Here is a tiny trained network, its code and every weight. The questions are about switching its units off for an input and a class, where a switched-off unit gives its printed mean instead of its output.

import numpy as np


def w(rows, s, z=0):
    codes = np.array(rows[::2]) - 128.0
    scale = np.full(codes.shape[1], s)
    scale[-1] = z or s
    return codes * scale


def f(y):
    return y / 2 * (1 + np.tanh(0.7978845608 * (y + 0.044715 * y**3)))


def log_softmax(a):
    a = a - a.max(-1, keepdims=True)
    return a - np.log(np.exp(a).sum(-1, keepdims=True))


def net(x, mask):
    res = np.array(x, float).reshape(1, 4) / 4 @ E
    y = f(res @ A[0][:, :-1].T + A[0][:, -1])
    res = res + np.where(mask, y, B[0][:, -1]) @ B[0][:, :-1]
    return log_softmax(res[-1] @ U[:, :-1].T + U[:, -1])


A, B = {}, {}
E = w([
[64,89,106,10],'x0',
[175,110,53,145],'x1',
[106,168,209,118],'x2',
[90,129,128,143],'x3',
],0.011)
A[0] = w([
[78,133,141,73,88],'n0',
[204,141,236,254,178],'n1',
[64,173,131,112,78],'n2',
[89,130,166,87,58],'n3',
[79,131,203,35,71],'n4',
[151,140,92,63,192],'n5',
[92,74,102,121,173],'n6',
[170,134,201,172,31],'n7',
[154,153,200,177,253],'n8',
[179,97,63,204,116],'n9',
[123,133,180,86,56],'n10',
[134,120,73,67,126],'n11',
[116,61,102,90,212],'n12',
[114,106,189,73,64],'n13',
[172,59,102,202,185],'n14',
[98,130,61,172,91],'n15',
[85,204,126,73,74],'n16',
[103,144,168,123,68],'n17',
[122,71,207,71,76],'n18',
[48,113,73,134,164],'n19',
[123,195,156,169,205],'n20',
[119,107,164,100,75],'n21',
],0.0092,0.0037)
B[0] = w([
[135,159,155,147,173],'n0',
[89,50,145,69,255],'n1',
[176,207,132,142,148],'n2',
[214,148,105,97,158],'n3',
[149,237,77,132,210],'n4',
[118,52,158,83,173],'n5',
[89,86,141,133,166],'n6',
[37,158,135,74,158],'n7',
[80,66,176,150,205],'n8',
[170,174,76,234,198],'n9',
[218,158,93,104,147],'n10',
[65,78,179,180,174],'n11',
[58,80,141,64,191],'n12',
[111,251,58,133,163],'n13',
[181,106,84,185,194],'n14',
[187,119,43,161,147],'n15',
[181,209,135,166,156],'n16',
[146,206,109,92,139],'n17',
[113,253,72,115,170],'n18',
[103,119,112,84,169],'n19',
[51,88,149,120,180],'n20',
[133,227,117,187,138],'n21',
],0.0051,0.0095)
U = w([
[157,46,122,166,217],'0',
[118,142,173,55,143],'1',
[255,228,51,182,5],'2',
],0.0082,0.0025)

Each question gives the input, the list of numbers given to net, and the class t.
The units are the neurons (one row each of A and B). Each row of codes is followed by its name. A weight is (code - 128) times the scale printed after its matrix; where a second scale follows, it is the last column's (A, B and U).
mask holds one flag per neuron, in row order. A switched-off neuron (its flag False) gives its mean, the last column of its row in B, instead of its output. The means were averaged over made-up inputs and are rounded, as every weight is.
A unit's drop is (log p(t) with every unit on - log p(t) with that unit switched off) / (log p(t) with every unit on - log p(t) with every unit switched off).
The circuit of an input: a set's keep is (log p(t) with only the set's units on - log p(t) with every unit switched off) / (log p(t) with every unit on - log p(t) with every unit switched off). Starting from the 12 units with the biggest drops (on a tie, the unit counted first), units are removed one at a time, each time the one whose removal leaves the highest keep (on an exact tie, the one counted first), for as long as the keep stays at least 0.8.
units of the circuit, in order: the units of the circuit, biggest drop first
unit that matters most: the unit with the biggest drop
top k neurons: the k neurons with the biggest drops, biggest first
drop when u is switched off: that unit's drop, to one decimal
input [-6,2,1,-5], class 0: unit that matters most : n1
input [1,-1,5,-8], class 2: units of the circuit, in order : [n1, n12]
input [1,-3,3,-6], class 2: units of the circuit, in order : [n1, n12, n4]
input [0,8,7,-7], class 0: top 3 neurons : [n4, n18, n13]
input [-6,0,6,4], class 1: top 2 neurons : [n7, n9]
input [7,-1,2,-7], class 2: top 2 neurons : [n4, n1]
input [1,-1,6,-4], class 2: drop when n12 is switched off : 0.3
input [-8,3,5,-4], class 0: drop when n21 is switched off : 0.0
input [-3,7,8,-3], class 0: drop when n18 is switched off : 0.1
input [-8,0,-1,-2], class 0: drop when n1 is switched off : 0.2
